Below are the code and all the weights of a small trained network. Each question names an input and a target symbol and asks about switching units off, where a switched-off unit gives its printed mean instead of its output.

import numpy as np


def w(rows, s, z=0):
    codes = np.array(rows[::2]) - 128.0
    scale = np.full(codes.shape[1], s)
    scale[-1] = z or s
    return codes * scale


def f(y):
    return y / 2 * (1 + np.tanh(0.7978845608 * (y + 0.044715 * y**3)))


def softmax(a):
    e = np.exp(a - a.max(-1, keepdims=True))
    return e / e.sum(-1, keepdims=True)


def log_softmax(a):
    a = a - a.max(-1, keepdims=True)
    return a - np.log(np.exp(a).sum(-1, keepdims=True))


def net(x, mask):
    ids = ['ΓΛΞΩβεζθμπ'.index(c) for c in x.split()]
    T = len(ids)
    res = E[ids] + P[:T]
    r = res
    for j in range(2):
        rows = slice(2 * j, 2 * j + 2)
        q, k, v = (r @ M[0][rows].T for M in (Q, K, V))
        z = softmax(np.where(np.tri(T) > 0, q @ k.T / 2**0.5, -1e9)) @ v
        o = O[0][rows]
        res = res + np.where(mask[j], z, o[:, -1]) @ o[:, :-1]
    y = f(res @ A[0][:, :-1].T + A[0][:, -1])
    res = res + np.where(mask[2:6], y, B[0][:, -1]) @ B[0][:, :-1]
    return log_softmax(res[-1] @ U[:, :-1].T + U[:, -1])


Q, K, V, O, A, B = {}, {}, {}, {}, {}, {}
E = w([
[147,188,148,77,48,148],'Γ',
[90,104,137,164,62,82],'Λ',
[182,87,88,156,54,8],'Ξ',
[85,212,119,87,129,69],'Ω',
[75,179,115,50,109,100],'β',
[75,110,215,162,96,204],'ε',
[195,131,155,92,112,101],'ζ',
[135,103,164,204,170,82],'θ',
[194,152,198,105,189,102],'μ',
[68,71,126,144,179,58],'π',
],0.011)
P = w([
[140,133,237,207,73,116],'0',
[76,158,132,112,167,10],'1',
[80,116,159,112,156,2],'2',
[81,127,187,107,142,4],'3',
[95,95,105,70,132,101],'4',
[83,109,126,78,143,83],'5',
[103,132,144,82,121,111],'6',
],0.0072)
Q[0] = w([
[116,116,255,101,105,39],'h0',
[54,154,111,93,49,93],'h0',
[223,102,99,131,135,159],'h1',
[138,133,32,141,142,205],'h1',
],0.008)
K[0] = w([
[149,140,230,226,104,201],'h0',
[164,128,190,144,236,174],'h0',
[43,129,142,85,172,187],'h1',
[77,120,61,2,233,102],'h1',
],0.0081)
V[0] = w([
[10,122,101,147,13,170],'h0',
[112,2,183,217,194,142],'h0',
[187,68,88,176,70,94],'h1',
[35,120,90,145,176,65],'h1',
],0.0094)
O[0] = w([
[18,151,49,140,49,131,91],'h0',
[149,152,59,150,204,235,186],'h0',
[236,119,42,74,58,97,135],'h1',
[168,194,100,249,150,52,255],'h1',
],0.011,0.002)
A[0] = w([
[71,75,189,179,190,144,184],'n0',
[146,56,84,70,151,193,247],'n1',
[174,252,74,141,194,253,167],'n2',
[5,59,221,47,61,7,6],'n3',
],0.0041,0.0023)
B[0] = w([
[106,219,123,128,112,196,169],'n0',
[167,92,123,85,148,255,139],'n1',
[120,54,104,174,220,102,177],'n2',
[29,23,146,109,179,75,253],'n3',
],0.0058,0.0041)
U = w([
[48,46,138,49,99,146,3],'Γ',
[60,209,71,121,86,224,214],'Λ',
[188,135,21,94,52,84,133],'Ξ',
[79,219,191,181,99,63,127],'Ω',
[101,159,195,223,73,80,171],'β',
[74,28,49,171,213,190,71],'ε',
[177,74,133,21,38,147,88],'ζ',
[179,157,196,93,224,152,198],'θ',
[169,57,195,65,143,176,140],'μ',
[170,217,87,254,192,122,93],'π',
],0.005,0.0041)

Each question gives the input, a string of symbols that net reads in full, and the target symbol t.
The units are the heads (2 rows each of Q, K, V and O) and the neurons (one row each of A and B). Each row of codes is followed by its name. A weight is (code - 128) times the scale printed after its matrix; where a second scale follows, it is the last column's (O, A, B and U).
mask holds one flag per unit, heads first, then neurons. A switched-off unit (its flag False) gives its mean, the last column of its rows in O or B, instead of its output. The means were averaged over made-up inputs and are rounded, as every weight is.
A unit's drop is (log p(t) with every unit on - log p(t) with that unit switched off) / (log p(t) with every unit on - log p(t) with every unit switched off).
The circuit of an input: a set's keep is (log p(t) with only the set's units on - log p(t) with every unit switched off) / (log p(t) with every unit on - log p(t) with every unit switched off). Starting from all 6 units, units are removed one at a time, each time the one whose removal leaves the highest keep (on an exact tie, the one counted first), for as long as the keep stays at least 0.8.
units of the circuit, in order: the units of the circuit, biggest drop first
most important unit: the unit with the biggest drop
top k neurons: the k neurons with the biggest drops, biggest first
which heads matter: for each layer, one digit per head in row order, 1 if its drop is at least 0.15 and else 0, layers parted by /
drop when u is switched off: that unit's drop, to one decimal
input Γ Ω Ω, target Γ: which heads matter : 11
input Ω β Ω β ζ, target β: which heads matter : 11
input Γ μ μ, target Γ: units of the circuit, in order : (h1 h0 n3)
input Ω Ω Ω Ω Ω, target β: units of the circuit, in order : (h0 h1)
input Λ ε Ξ, target Ξ: units of the circuit, in order : (h1 h0)
input μ μ Ω β, target θ: which heads matter : 10
input Λ Ω ε, target Λ: which heads matter : 10
input Ξ Ω Ω, target Ξ: which heads matter : 01
input ε Ω β, target Λ: most important unit : h0
input π Ξ β, target π: top 2 neurons : (n2 n3)
input π θ Ξ θ, target π: units of the circuit, in order : (h0 h1)
input ε Ω β Ω, target Λ: drop when h0 is switched off : 0.9
input ε β Γ, target Λ: drop when n3 is switched off : 0.1
input μ Ω Λ π, target θ: drop when n2 is switched off : 0.0
input Λ Ω Ω, target Ξ: drop when h0 is switched off : 0.1
input Γ μ Ω β, target Γ: most important unit : h1
